Here is a tiny trained network, its code and every weight. The questions are about switching its units off for an input and a class, where a switched-off unit gives its printed mean instead of its output.

import numpy as np


def w(rows, s, z=0):
    codes = np.array(rows[::2]) - 128.0
    scale = np.full(codes.shape[1], s)
    scale[-1] = z or s
    return codes * scale


def f(y):
    return np.maximum(y, 0)


def log_softmax(a):
    a = a - a.max(-1, keepdims=True)
    return a - np.log(np.exp(a).sum(-1, keepdims=True))


def net(x, mask):
    res = np.array(x, float).reshape(1, 8) / 4 @ E
    y = f(res @ A[0][:, :-1].T + A[0][:, -1])
    res = res + np.where(mask, y, B[0][:, -1]) @ B[0][:, :-1]
    return log_softmax(res[-1] @ U[:, :-1].T + U[:, -1])


A, B = {}, {}
E = w([
[51,131,78,141,128,197],'x0',
[152,87,132,150,68,218],'x1',
[110,119,85,229,70,159],'x2',
[16,39,177,106,120,147],'x3',
[142,67,212,203,143,135],'x4',
[59,183,116,132,2,102],'x5',
[125,118,104,223,114,136],'x6',
[175,169,80,226,119,205],'x7',
],0.0099)
A[0] = w([
[116,115,147,193,142,92,165],'N0',
[207,141,218,87,214,113,174],'N1',
[201,139,167,44,109,55,213],'N2',
[71,16,212,140,101,168,101],'N3',
[190,140,59,163,95,196,123],'N4',
[150,145,69,136,60,158,166],'N5',
[82,134,46,137,123,148,133],'N6',
[147,151,120,19,137,83,236],'N7',
[141,137,136,171,87,206,150],'N8',
[108,6,143,123,99,121,94],'N9',
[119,126,69,146,128,211,239],'N10',
[168,148,97,159,96,202,97],'N11',
[93,97,59,120,190,113,194],'N12',
[195,164,79,204,103,180,135],'N13',
[146,139,132,253,106,166,255],'N14',
[142,138,141,215,149,34,117],'N15',
[58,94,61,173,159,171,202],'N16',
[161,54,167,36,208,113,200],'N17',
[104,188,123,79,48,91,147],'N18',
[100,57,223,150,104,145,193],'N19',
[81,90,59,116,137,138,168],'N20',
[112,209,165,89,22,61,206],'N21',
[98,68,189,106,72,135,184],'N22',
[127,128,135,107,115,199,73],'N23',
[131,170,123,224,123,105,188],'N24',
],0.012,0.0048)
B[0] = w([
[141,73,128,150,69,80,168],'N0',
[117,124,61,250,175,166,240],'N1',
[85,171,75,162,178,77,229],'N2',
[84,55,25,92,63,234,221],'N3',
[222,119,137,86,177,164,210],'N4',
[173,164,134,80,164,121,194],'N5',
[151,154,241,155,136,159,178],'N6',
[64,191,120,181,212,88,224],'N7',
[194,102,107,46,154,168,198],'N8',
[96,100,82,130,107,206,187],'N9',
[179,222,185,95,100,215,207],'N10',
[170,147,112,66,149,155,193],'N11',
[122,186,196,211,70,157,171],'N12',
[224,109,122,92,180,121,224],'N13',
[243,42,111,84,109,111,245],'N14',
[181,74,118,188,81,49,177],'N15',
[153,153,175,131,74,192,202],'N16',
[79,139,93,216,172,185,248],'N17',
[62,194,126,18,136,56,197],'N18',
[90,21,1,92,77,174,213],'N19',
[82,190,233,108,73,181,167],'N20',
[87,136,94,56,141,54,223],'N21',
[45,106,94,77,93,156,196],'N22',
[96,127,64,134,122,111,150],'N23',
[226,152,104,104,83,75,198],'N24',
],0.0078,0.018)
U = w([
[215,136,147,94,170,154,8],'0',
[75,190,135,91,158,54,103],'1',
[108,193,224,138,100,185,212],'2',
[118,142,119,252,209,144,164],'3',
[86,64,110,113,55,195,96],'4',
[177,90,123,190,60,47,218],'5',
],0.011,0.0015)

Each question gives the input, the list of numbers given to net, and the class t.
The units are the neurons (one row each of A and B). Each row of codes is followed by its name. A weight is (code - 128) times the scale printed after its matrix; where a second scale follows, it is the last column's (A, B and U).
mask holds one flag per neuron, in row order. A switched-off neuron (its flag False) gives its mean, the last column of its row in B, instead of its output. The means were averaged over made-up inputs and are rounded, as every weight is.
A unit's drop is (log p(t) with every unit on - log p(t) with that unit switched off) / (log p(t) with every unit on - log p(t) with every unit switched off).
The circuit of an input: a set's keep is (log p(t) with only the set's units on - log p(t) with every unit switched off) / (log p(t) with every unit on - log p(t) with every unit switched off). Starting from the 12 units with the biggest drops (on a tie, the unit counted first), units are removed one at a time, each time the one whose removal leaves the highest keep (on an exact tie, the one counted first), for as long as the keep stays at least 0.8.
circuit, biggest first: the units of the circuit, biggest drop first
top k neurons: the k neurons with the biggest drops, biggest first
drop when u is switched off: that unit's drop, to one decimal
input [-6,-7,-1,-8,7,-3,7,-1], class 5: circuit, biggest first	N15
input [4,-2,6,-8,7,7,7,-4], class 5: top 4 neurons	N15, N0, N24, N20
input [-7,-3,2,3,8,-6,2,3], class 4: top 3 neurons	N19, N3, N9
input [0,-6,-8,6,5,-2,8,-2], class 4: top 2 neurons	N3, N19
input [5,-6,-3,7,-1,-4,-3,-5], class 3: top 2 neurons	N17, N7
input [4,4,5,-5,5,-3,6,-7], class 0: top 3 neurons	N14, N13, N17
input [-1,5,-8,1,5,1,-5,8], class 4: top 2 neurons	N7, N5
input [-1,6,-1,-5,6,-1,-1,-4], class 4: top 2 neurons	N7, N19
input [-4,-6,5,-6,7,-4,8,6], class 5: top 2 neurons	N15, N0
input [5,6,8,1,-5,-4,-4,-1], class 0: top 2 neurons	N4, N8
input [-8,5,-2,3,4,3,4,7], class 0: top 2 neurons	N13, N14
input [7,2,0,-2,-7,-5,-8,-1], class 2: drop when N20 is switched off	0.1
input [8,-2,-7,-1,-1,0,-6,-2], class 3: drop when N17 is switched off	0.2
input [0,7,0,-7,8,-2,-7,-1], class 3: circuit, biggest first	N1
input [1,-7,4,0,7,6,-8,7], class 5: drop when N15 is switched off	0.1
input [6,0,3,-1,-8,-1,0,1], class 2: drop when N20 is switched off	0.1
